Below is a small trained network, with its code and all its weights. Each question gives an input and a class and asks what happens when units are switched off, that is, made to give their printed mean instead of their output.

import numpy as np


def w(rows, s, z=0):
    codes = np.array(rows[::2]) - 128.0
    scale = np.full(codes.shape[1], s)
    scale[-1] = z or s
    return codes * scale


def f(y):
    return y / 2 * (1 + np.tanh(0.7978845608 * (y + 0.044715 * y**3)))


def log_softmax(a):
    a = a - a.max(-1, keepdims=True)
    return a - np.log(np.exp(a).sum(-1, keepdims=True))


def net(x, mask):
    res = np.array(x, float).reshape(1, 6) / 4 @ E
    y = f(res @ A[0][:, :-1].T + A[0][:, -1])
    res = res + np.where(mask, y, B[0][:, -1]) @ B[0][:, :-1]
    return log_softmax(res[-1] @ U[:, :-1].T + U[:, -1])


A, B = {}, {}
E = w([
[113,173,132,40,155,209,160],'x0',
[133,158,166,108,135,83,136],'x1',
[167,54,228,93,169,148,102],'x2',
[145,139,92,136,251,79,141],'x3',
[113,126,131,135,130,136,134],'x4',
[120,126,129,140,131,139,138],'x5',
],0.014)
A[0] = w([
[151,172,151,144,142,138,145,130],'N1',
[108,210,82,129,86,136,134,251],'N2',
[130,150,145,164,143,120,131,129],'N3',
[116,139,156,143,16,132,127,25],'N4',
[138,186,68,167,141,98,135,153],'N5',
[118,103,178,81,83,176,118,120],'N6',
[127,188,103,59,162,190,140,173],'N7',
[125,126,103,129,176,103,130,187],'N8',
[117,119,82,132,142,81,128,132],'N9',
[125,120,157,149,150,133,92,96],'N10',
[136,101,136,150,106,99,110,79],'N11',
[105,218,84,139,86,137,138,33],'N12',
[147,118,105,152,106,133,130,131],'N13',
[160,35,197,129,175,134,109,118],'N14',
[132,83,155,167,100,93,113,243],'N15',
[126,204,104,59,167,201,131,136],'N16',
[163,115,115,137,132,102,124,95],'N17',
[138,150,144,61,100,151,135,139],'N18',
[128,135,95,123,125,156,134,125],'N19',
[132,114,107,119,204,122,147,91],'N20',
[156,145,159,97,94,190,133,126],'N21',
[155,130,115,120,203,135,129,199],'N22',
[135,142,110,144,129,109,138,120],'N23',
[104,118,116,109,87,113,140,109],'N24',
[96,113,108,87,128,80,99,106],'N25',
[163,133,91,134,132,105,107,134],'N26',
[139,168,126,117,114,110,91,128],'N27',
[131,132,116,115,91,101,126,93],'N28',
[134,108,153,185,109,116,109,78],'N29',
[126,133,128,129,131,112,133,117],'N30',
[142,127,59,159,132,96,126,144],'N31',
[151,131,191,34,82,226,131,130],'N32',
[122,190,103,66,163,180,142,1],'N33',
[110,130,165,132,4,135,130,230],'N34',
],0.015,0.0097)
B[0] = w([
[123,107,117,131,116,162,113,139],'N1',
[88,127,80,146,68,103,132,234],'N2',
[114,118,118,126,141,144,116,138],'N3',
[83,111,51,138,50,96,116,189],'N4',
[84,133,145,149,174,140,105,203],'N5',
[119,151,154,145,190,143,121,190],'N6',
[197,142,151,109,107,140,118,218],'N7',
[111,140,142,156,129,140,121,179],'N8',
[98,111,154,117,148,125,141,168],'N9',
[147,150,108,127,111,105,149,138],'N10',
[156,122,123,113,125,143,135,152],'N11',
[206,113,142,89,124,151,115,184],'N12',
[135,138,152,125,125,114,139,149],'N13',
[195,124,98,89,47,123,124,205],'N14',
[80,121,78,146,82,137,129,208],'N15',
[189,118,118,85,96,108,132,217],'N16',
[115,139,117,113,120,130,137,139],'N17',
[101,110,137,146,149,138,140,177],'N18',
[109,123,155,121,108,96,146,147],'N19',
[151,121,106,86,76,133,138,172],'N20',
[104,137,145,141,173,117,127,178],'N21',
[102,121,105,151,99,104,128,194],'N22',
[104,130,136,113,130,130,140,146],'N23',
[153,117,119,136,93,132,127,147],'N24',
[135,106,124,144,118,163,138,132],'N25',
[111,133,139,125,135,119,142,153],'N26',
[124,115,129,145,105,158,148,139],'N27',
[125,114,123,132,112,131,151,140],'N28',
[157,143,147,97,125,122,129,159],'N29',
[122,112,118,116,147,133,108,130],'N30',
[124,134,147,141,171,126,130,187],'N31',
[69,146,181,162,222,144,137,232],'N32',
[108,95,48,147,37,109,116,176],'N33',
[254,123,125,65,91,130,134,250],'N34',
],0.02,0.021)
U = w([
[153,95,60,165,66,87,114,254],'0',
[254,102,129,89,103,144,119,47],'1',
[74,143,152,238,189,147,121,107],'2',
],0.0094,0.00098)

Each question gives the input, the list of numbers given to net, and the class t.
The units are the neurons (one row each of A and B). Each row of codes is followed by its name. A weight is (code - 128) times the scale printed after its matrix; where a second scale follows, it is the last column's (A, B and U).
mask holds one flag per neuron, in row order. A switched-off neuron (its flag False) gives its mean, the last column of its row in B, instead of its output. The means were averaged over made-up inputs and are rounded, as every weight is.
A unit's drop is (log p(t) with every unit on - log p(t) with that unit switched off) / (log p(t) with every unit on - log p(t) with every unit switched off).
The circuit of an input: a set's keep is (log p(t) with only the set's units on - log p(t) with every unit switched off) / (log p(t) with every unit on - log p(t) with every unit switched off). Starting from the 12 units with the biggest drops (on a tie, the unit counted first), units are removed one at a time, each time the one whose removal leaves the highest keep (on an exact tie, the one counted first), for as long as the keep stays at least 0.8.
circuit, biggest first: the units of the circuit, biggest drop first
most important unit: the unit with the biggest drop
top k neurons: the k neurons with the biggest drops, biggest first
drop of u: that unit's drop, to one decimal
input [-2,7,-7,1,-4,3], class 2: most important unit : N5
input [7,8,-5,3,-2,6], class 0: top 2 neurons : [N33 N34]
input [-2,-4,8,7,-7,-6], class 0: top 3 neurons : [N34 N22 N7]
input [2,3,4,-1,2,-4], class 2: circuit, biggest first : [N32 N34]
input [-8,-3,-7,1,6,-1], class 2: top 4 neurons : [N5 N31 N14 N16]
input [-2,3,8,6,-4,0], class 0: top 4 neurons : [N34 N22 N7 N12]
input [-8,-2,6,8,-2,-7], class 0: top 2 neurons : [N34 N15]
input [0,0,8,2,3,-2], class 0: top 2 neurons : [N34 N14]
input [5,5,-2,5,-1,-7], class 0: top 3 neurons : [N34 N33 N22]
input [2,6,2,-1,-8,0], class 2: top 3 neurons : [N34 N32 N12]
input [0,-1,3,4,0,-8], class 0: top 4 neurons : [N34 N22 N12 N7]
input [-4,0,4,2,1,-7], class 0: top 3 neurons : [N34 N15 N7]
input [-5,-3,5,8,1,-8], class 0: drop of N34 : 0.5
input [-2,-3,4,3,2,-2], class 0: drop of N34 : 1.8
input [5,-6,5,-2,-7,6], class 2: circuit, biggest first : [N32]
input [-3,5,4,5,-6,-1], class 0: drop of N34 : 0.8
